Below are the code and all the weights of a small trained network. Each question names an input and a target symbol and asks about switching units off, where a switched-off unit gives its printed mean instead of its output.

import numpy as np


def w(rows, s, z=0):
    codes = np.array(rows[::2]) - 128.0
    scale = np.full(codes.shape[1], s)
    scale[-1] = z or s
    return codes * scale


def norm(h):
    return h / np.sqrt((h * h).mean(-1, keepdims=True) + 1e-5)


def f(y):
    return np.maximum(y, 0)


def softmax(a):
    e = np.exp(a - a.max(-1, keepdims=True))
    return e / e.sum(-1, keepdims=True)


def log_softmax(a):
    a = a - a.max(-1, keepdims=True)
    return a - np.log(np.exp(a).sum(-1, keepdims=True))


def net(x, mask):
    ids = ['αγεηξτω'.index(c) for c in x.split()]
    T = len(ids)
    res = E[ids] + P[:T]
    u = 0
    for l in range(2):
        r = norm(res)
        for j in range(2):
            rows = slice(3 * j, 3 * j + 3)
            q, k, v = (r @ M[l][rows].T for M in (Q, K, V))
            z = softmax(np.where(np.tri(T) > 0, q @ k.T / 3**0.5, -1e9)) @ v
            o = O[l][rows]
            res = res + np.where(mask[u + j], z, o[:, -1]) @ o[:, :-1]
        u += 2
        y = f(norm(res) @ A[l][:, :-1].T + A[l][:, -1])
        res = res + np.where(mask[u : u + 4], y, B[l][:, -1]) @ B[l][:, :-1]
        u += 4
    return log_softmax(norm(res)[-1] @ U[:, :-1].T + U[:, -1])


Q, K, V, O, A, B = {}, {}, {}, {}, {}, {}
E = w([
[150,125,54,87,120,148,156,80],'α',
[104,155,61,113,143,153,138,96],'γ',
[105,157,45,88,151,175,170,104],'ε',
[52,199,97,167,175,171,155,126],'η',
[83,101,190,153,188,224,104,76],'ξ',
[207,6,117,180,142,121,96,156],'τ',
[109,80,78,189,12,226,149,203],'ω',
],0.017)
P = w([
[205,165,92,180,134,254,25,87],'0',
[168,170,87,166,157,222,72,92],'1',
[180,152,81,175,161,179,130,62],'2',
[139,121,72,158,154,171,115,83],'3',
[109,118,77,147,153,160,116,106],'4',
[99,108,82,140,140,139,127,108],'5',
[82,110,98,135,136,123,132,123],'6',
[87,102,97,122,120,103,149,123],'7',
[66,110,114,113,113,90,159,131],'8',
[57,118,125,104,100,65,178,129],'9',
[46,102,147,94,72,117,173,166],'10',
[50,104,177,121,54,64,217,142],'11',
[49,88,223,136,12,44,202,134],'12',
[64,70,64,183,126,40,129,204],'13',
],0.0097)
Q[0] = w([
[173,231,253,36,69,112,93,221],'L0H0',
[173,152,129,51,168,119,143,187],'L0H0',
[97,116,119,122,132,193,158,87],'L0H0',
[149,115,109,102,49,152,7,140],'L0H1',
[81,113,205,118,125,113,145,182],'L0H1',
[45,20,25,162,128,251,199,82],'L0H1',
],0.0062)
K[0] = w([
[234,176,117,123,86,198,131,104],'L0H0',
[133,133,40,114,151,149,95,133],'L0H0',
[118,106,144,240,140,89,154,181],'L0H0',
[145,156,109,170,161,157,112,82],'L0H1',
[195,171,214,53,157,211,147,122],'L0H1',
[10,48,164,135,79,3,202,162],'L0H1',
],0.0064)
V[0] = w([
[64,73,159,87,86,109,119,107],'L0H0',
[136,120,154,162,122,167,58,145],'L0H0',
[113,165,217,201,170,102,137,150],'L0H0',
[109,139,120,129,85,215,119,112],'L0H1',
[63,41,97,101,100,164,142,139],'L0H1',
[136,101,122,254,95,100,145,132],'L0H1',
],0.0086)
O[0] = w([
[175,102,149,98,161,130,217,224,95],'L0H0',
[75,225,100,86,242,44,95,119,208],'L0H0',
[116,147,98,63,110,180,147,239,132],'L0H0',
[86,104,98,45,132,38,61,160,254],'L0H1',
[99,90,157,159,139,103,127,32,239],'L0H1',
[102,233,176,137,108,133,2,135,176],'L0H1',
],0.007,0.0066)
A[0] = w([
[51,184,98,139,169,146,107,68,152],'L0N0',
[192,91,153,182,163,40,75,154,151],'L0N1',
[166,140,200,161,255,115,176,75,177],'L0N2',
[175,150,48,79,61,47,128,112,252],'L0N3',
],0.0076,0.0015)
B[0] = w([
[120,130,162,134,78,105,131,93,253],'L0N0',
[254,150,134,180,154,77,120,198,151],'L0N1',
[93,177,128,140,97,190,104,158,168],'L0N2',
[7,215,191,224,164,150,131,168,155],'L0N3',
],0.0084,0.012)
Q[1] = w([
[190,83,94,127,118,109,176,162],'L1H0',
[77,155,132,119,134,123,126,40],'L1H0',
[25,158,39,171,114,86,171,105],'L1H0',
[185,117,163,98,127,102,166,133],'L1H1',
[2,154,146,211,153,167,65,63],'L1H1',
[64,235,207,141,70,162,96,78],'L1H1',
],0.013)
K[1] = w([
[158,180,21,168,178,138,187,146],'L1H0',
[10,16,209,100,77,169,152,79],'L1H0',
[31,108,243,156,33,139,254,135],'L1H0',
[179,104,104,92,148,183,59,133],'L1H1',
[111,53,232,111,71,49,229,174],'L1H1',
[135,15,200,93,33,107,238,227],'L1H1',
],0.0073)
V[1] = w([
[139,138,41,144,227,36,199,171],'L1H0',
[224,113,82,213,198,133,67,185],'L1H0',
[109,254,33,108,73,60,165,174],'L1H0',
[82,185,173,149,123,191,158,84],'L1H1',
[43,171,206,144,177,162,86,78],'L1H1',
[150,134,129,143,234,58,60,104],'L1H1',
],0.0081)
O[1] = w([
[129,101,149,193,87,119,80,71,20],'L1H0',
[44,92,176,70,104,78,64,135,55],'L1H0',
[78,104,113,135,75,107,166,106,69],'L1H0',
[93,50,160,48,116,16,83,204,185],'L1H1',
[186,91,124,99,135,141,134,161,252],'L1H1',
[166,103,197,219,136,177,254,215,159],'L1H1',
],0.0099,0.012)
A[1] = w([
[230,53,249,173,93,53,45,119,101],'L1N0',
[105,111,71,137,29,123,138,195,2],'L1N1',
[85,234,189,94,176,154,80,47,119],'L1N2',
[114,161,101,80,148,102,168,128,165],'L1N3',
],0.012,0.0046)
B[1] = w([
[146,87,184,162,58,136,114,145,217],'L1N0',
[5,125,23,114,97,123,188,140,171],'L1N1',
[144,146,100,110,53,96,142,65,207],'L1N2',
[160,112,161,124,132,154,87,145,254],'L1N3',
],0.017,0.0078)
U = w([
[1,119,79,68,89,175,153,190,104],'α',
[109,198,154,42,137,66,80,38,251],'γ',
[148,47,74,133,188,147,131,66,49],'ε',
[69,146,151,150,228,63,114,105,125],'η',
[156,158,129,31,210,166,98,217,134],'ξ',
[149,231,133,166,108,204,184,150,157],'τ',
[134,101,174,163,46,135,82,184,167],'ω',
],0.0084,0.0029)

Each question gives the input, a string of symbols that net reads in full, and the target symbol t.
The units are the heads (3 rows each of Q, K, V and O) and the neurons (one row each of A and B). Each row of codes is followed by its name. A weight is (code - 128) times the scale printed after its matrix; where a second scale follows, it is the last column's (O, A, B and U).
mask holds one flag per unit, layer by layer, with each layer's heads first. A switched-off unit (its flag False) gives its mean, the last column of its rows in O or B, instead of its output. The means were averaged over made-up inputs and are rounded, as every weight is.
A unit's drop is (log p(t) with every unit on - log p(t) with that unit switched off) / (log p(t) with every unit on - log p(t) with every unit switched off).
most important unit: the unit with the biggest drop
k most important neurons: the k neurons with the biggest drops, biggest first
k most important neurons of layer l: the k neurons of layer l with the biggest drops, biggest first
drop of u: that unit's drop, to one decimal
input ε η η γ γ γ ξ η ξ α, target ξ: most important unit : L1H1
input γ ε α, target ε: 3 most important neurons : [L0N1, L1N0, L1N2]
input ε η α ε, target α: 3 most important neurons : [L0N3, L1N1, L1N2]
input ω η ε η, target α: 2 most important neurons : [L0N0, L1N1]
input α ξ η τ ξ ξ ξ η γ, target ξ: 2 most important neurons of layer 1 : [L1N0, L1N3]
input γ α τ ε ε γ, target ε: 3 most important neurons of layer 0 : [L0N0, L0N1, L0N2]
input τ ξ ξ, target τ: 3 most important neurons of layer 0 : [L0N1, L0N3, L0N2]
input ξ ε τ γ ω ξ ω ω ξ η γ, target ξ: 3 most important neurons of layer 1 : [L1N3, L1N0, L1N2]
input η ω γ γ γ, target η: 2 most important neurons of layer 1 : [L1N0, L1N2]
input ω η ξ α ξ ε ξ α γ ξ ε ε γ, target ε: 2 most important neurons : [L0N2, L1N0]
input τ ξ ε η ε τ ξ α η, target ξ: 2 most important neurons : [L0N0, L1N0]
input ε ξ α τ ω τ ξ γ, target τ: 2 most important neurons : [L0N1, L0N3]
input α η τ ξ η ε ε ξ ξ ω τ γ ξ, target τ: 2 most important neurons : [L0N3, L0N2]
input η ω ξ η ξ α ε ε α, target ε: most important unit : L0H1
input η ξ ξ η ξ ε ξ ξ τ α ξ ε, target ξ: 3 most important neurons of layer 0 : [L0N0, L0N1, L0N3]
input ε ω η ω ε, target γ: drop of L0H1 : 0.0
input ξ ω ξ η τ η, target τ: drop of L1H1 : 1.5
input α ω ε τ γ ξ η α η ξ γ ξ, target ξ: drop of L1H1 : 0.2
input ξ η ξ τ ε ξ ξ η γ α, target α: drop of L0H0 : 3.5
input ε γ η ξ ξ ω η, target γ: most important neuron : [L1N2]
